Below are the code and all the weights of a small trained network. Each question names an input and a target symbol and asks about switching units off, where a switched-off unit gives its printed mean instead of its output.

import numpy as np


def w(rows, s, z=0):
    codes = np.array(rows[::2]) - 128.0
    scale = np.full(codes.shape[1], s)
    scale[-1] = z or s
    return codes * scale


def norm(h):
    return h / np.sqrt((h * h).mean(-1, keepdims=True) + 1e-5)


def f(y):
    return y / 2 * (1 + np.tanh(0.7978845608 * (y + 0.044715 * y**3)))


def softmax(a):
    e = np.exp(a - a.max(-1, keepdims=True))
    return e / e.sum(-1, keepdims=True)


def log_softmax(a):
    a = a - a.max(-1, keepdims=True)
    return a - np.log(np.exp(a).sum(-1, keepdims=True))


def net(x, mask):
    ids = ['Ξαβγδεζηθμπστφψω'.index(c) for c in x.split()]
    T = len(ids)
    res = E[ids] + P[:T]
    u = 0
    for l in range(2):
        r = norm(res)
        for j in range(3):
            rows = slice(2 * j, 2 * j + 2)
            q, k, v = (r @ M[l][rows].T for M in (Q, K, V))
            z = softmax(np.where(np.tri(T) > 0, q @ k.T / 2**0.5, -1e9)) @ v
            o = O[l][rows]
            res = res + np.where(mask[u + j], z, o[:, -1]) @ o[:, :-1]
        u += 3
        y = f(norm(res) @ A[l][:, :-1].T + A[l][:, -1])
        res = res + np.where(mask[u : u + 4], y, B[l][:, -1]) @ B[l][:, :-1]
        u += 4
    return log_softmax(norm(res)[-1] @ U[:, :-1].T + U[:, -1])


Q, K, V, O, A, B = {}, {}, {}, {}, {}, {}
E = w([
[102,146,146,130,65],'Ξ',
[113,168,135,131,67],'α',
[121,158,134,134,67],'β',
[107,144,157,150,63],'γ',
[118,146,162,153,89],'δ',
[116,139,165,134,112],'ε',
[110,153,148,152,45],'ζ',
[99,150,147,134,56],'η',
[158,130,149,183,75],'θ',
[182,149,174,208,135],'μ',
[107,182,146,133,101],'π',
[112,113,162,109,108],'σ',
[118,157,196,173,207],'τ',
[89,115,173,110,121],'φ',
[254,149,125,232,98],'ψ',
[148,101,191,131,187],'ω',
],0.015)
P = w([
[134,89,148,147,105],'0',
[152,107,138,135,119],'1',
[152,191,191,149,50],'2',
[170,113,151,115,134],'3',
[105,204,197,154,66],'4',
[127,75,115,165,132],'5',
[74,152,148,182,71],'6',
[170,127,147,102,135],'7',
[173,217,200,131,76],'8',
[96,97,81,166,128],'9',
[61,186,118,219,65],'10',
[152,102,139,93,137],'11',
[142,150,251,101,111],'12',
],0.021)
Q[0] = w([
[128,199,139,149,202],'L0H0',
[67,35,227,92,121],'L0H0',
[192,123,214,53,68],'L0H1',
[169,145,136,69,130],'L0H1',
[116,158,189,170,9],'L0H2',
[78,167,194,89,14],'L0H2',
],0.016)
K[0] = w([
[174,151,159,182,166],'L0H0',
[74,78,124,36,204],'L0H0',
[113,91,23,156,170],'L0H1',
[137,80,91,113,163],'L0H1',
[136,157,197,219,39],'L0H2',
[147,159,253,122,71],'L0H2',
],0.017)
V[0] = w([
[67,117,104,61,143],'L0H0',
[90,134,137,93,146],'L0H0',
[156,148,105,136,93],'L0H1',
[109,111,2,123,184],'L0H1',
[80,153,132,70,200],'L0H2',
[102,80,42,82,200],'L0H2',
],0.007)
O[0] = w([
[165,223,89,120,144,78],'L0H0',
[134,175,101,123,137,108],'L0H0',
[133,138,120,146,155,135],'L0H1',
[197,254,93,114,130,53],'L0H1',
[181,144,106,162,154,70],'L0H2',
[218,79,135,176,213,10],'L0H2',
],0.0062,0.013)
A[0] = w([
[218,16,83,72,147,103],'L0N0',
[110,45,72,7,166,126],'L0N1',
[133,229,109,88,122,155],'L0N2',
[119,86,31,36,46,251],'L0N3',
],0.012,0.002)
B[0] = w([
[207,90,76,199,79,148],'L0N0',
[200,75,13,2,210,144],'L0N1',
[111,45,225,99,83,165],'L0N2',
[223,40,158,145,199,253],'L0N3',
],0.0068,0.004)
Q[1] = w([
[156,196,166,112,103],'L1H0',
[199,110,176,96,110],'L1H0',
[106,117,78,157,154],'L1H1',
[217,3,202,95,149],'L1H1',
[148,180,158,105,106],'L1H2',
[88,87,147,135,143],'L1H2',
],0.036)
K[1] = w([
[105,54,79,153,105],'L1H0',
[46,153,77,180,174],'L1H0',
[174,175,191,89,137],'L1H1',
[122,188,2,153,162],'L1H1',
[65,64,77,172,138],'L1H2',
[146,181,106,97,178],'L1H2',
],0.027)
V[1] = w([
[136,117,81,76,24],'L1H0',
[237,76,72,144,95],'L1H0',
[57,133,182,58,186],'L1H1',
[122,215,187,153,63],'L1H1',
[93,149,187,131,214],'L1H2',
[192,122,154,4,117],'L1H2',
],0.033)
O[1] = w([
[233,124,127,69,5,234],'L1H0',
[88,79,37,80,53,8],'L1H0',
[108,228,108,35,237,158],'L1H1',
[82,220,97,125,44,118],'L1H1',
[199,174,109,175,125,102],'L1H2',
[168,39,215,137,225,94],'L1H2',
],0.019,0.011)
A[1] = w([
[77,165,195,195,97,201],'L1N0',
[64,65,55,157,138,137],'L1N1',
[102,135,63,151,77,172],'L1N2',
[147,177,104,253,197,3],'L1N3',
],0.028,0.0034)
B[1] = w([
[65,92,177,156,172,248],'L1N0',
[86,168,61,68,145,162],'L1N1',
[143,101,159,183,178,213],'L1N2',
[252,78,25,164,106,167],'L1N3',
],0.034,0.013)
U = w([
[170,142,125,76,70,112],'Ξ',
[168,142,114,94,66,111],'α',
[167,95,114,93,52,96],'β',
[153,182,164,114,74,85],'γ',
[105,230,154,108,125,68],'δ',
[176,205,153,76,227,78],'ε',
[161,145,172,155,14,53],'ζ',
[179,171,128,88,40,164],'η',
[131,37,142,210,15,29],'θ',
[37,156,160,207,159,137],'μ',
[151,220,141,95,150,62],'π',
[218,1,113,145,144,191],'σ',
[191,202,43,186,127,243],'τ',
[166,116,193,111,209,2],'φ',
[118,104,54,138,38,166],'ψ',
[76,111,41,79,152,235],'ω',
],0.011,0.0039)

Each question gives the input, a string of symbols that net reads in full, and the target symbol t.
The units are the heads (2 rows each of Q, K, V and O) and the neurons (one row each of A and B). Each row of codes is followed by its name. A weight is (code - 128) times the scale printed after its matrix; where a second scale follows, it is the last column's (O, A, B and U).
mask holds one flag per unit, layer by layer, with each layer's heads first. A switched-off unit (its flag False) gives its mean, the last column of its rows in O or B, instead of its output. The means were averaged over made-up inputs and are rounded, as every weight is.
A unit's drop is (log p(t) with every unit on - log p(t) with that unit switched off) / (log p(t) with every unit on - log p(t) with every unit switched off).
The circuit of an input: a set's keep is (log p(t) with only the set's units on - log p(t) with every unit switched off) / (log p(t) with every unit on - log p(t) with every unit switched off). Starting from the 12 units with the biggest drops (on a tie, the unit counted first), units are removed one at a time, each time the one whose removal leaves the highest keep (on an exact tie, the one counted first), for as long as the keep stays at least 0.8.
circuit, biggest first: the units of the circuit, biggest drop first
top k neurons: the k neurons with the biggest drops, biggest first
k most important neurons of layer l: the k neurons of layer l with the biggest drops, biggest first
which heads matter: for each layer, one digit per head in row order, 1 if its drop is at least 0.15 and else 0, layers parted by /
input α ζ ε θ π δ α, target θ: which heads matter	000 / 100
input ω β ε ζ α μ μ μ μ θ ζ π ω, target θ: top 2 neurons	L1N2, L0N3
input δ ζ ω β ω μ ω μ ε Ξ μ ψ, target θ: top 2 neurons	L0N0, L0N3
input ω β μ Ξ, target μ: circuit, biggest first	L1H1, L1N0
input μ ε δ τ ε μ, target τ: most important neuron of layer 1	L1N3
input ω φ ζ ω φ ω η ω δ, target ω: circuit, biggest first	L1H0, L0H2, L0N0
input ε ω μ ω ε σ σ γ μ ω μ ε γ, target ω: circuit, biggest first	L1H0, L0H2, L1N1, L0N0
input ω δ δ θ γ μ δ, target θ: top 3 neurons	L1N2, L0N3, L0N2
input π ε η η μ θ δ μ ζ μ ω ε ψ, target μ: which heads matter	000 / 101
input μ μ ω μ ψ ε η φ μ ω π ε θ, target ω: which heads matter	001 / 100
input θ μ μ γ μ ε μ σ δ μ ζ, target σ: circuit, biggest first	L1H2, L0N1
input ε ω η μ π, target ω: 2 most important neurons of layer 0	L0N0, L0N1
input ω π η α ε σ ε ε φ, target σ: which heads matter	000 / 110
input π Ξ ζ ω ω φ σ μ, target ε: which heads matter	000 / 010
input τ ε φ α τ μ η γ ω, target μ: circuit, biggest first	L1H0, L1N2, L1H2
input μ ω β ω ω, target ω: circuit, biggest first	L0N0, L0H2, L1H0, L1N1
input δ μ ω σ θ γ σ ε ε ε μ, target ε: which heads matter	000 / 011
input Ξ η β ω ω η Ξ μ η μ, target μ: which heads matter	110 / 010
input ε ε θ σ μ ω ζ, target σ: most important neuron of layer 1	L1N1
input φ β ζ μ γ σ ω τ δ, target σ: circuit, biggest first	L0N1, L1H1, L1H0
input σ Ξ μ ω ω ω η θ ω η β, target θ: circuit, biggest first	L1H0, L1N2
input μ ε Ξ φ ε, target ε: 2 most important neurons of layer 1	L1N0, L1N2
input μ α σ, target μ: circuit, biggest first	L1N0, L1H1
input α γ ω ω ε ε η δ ψ, target ε: which heads matter	000 / 010
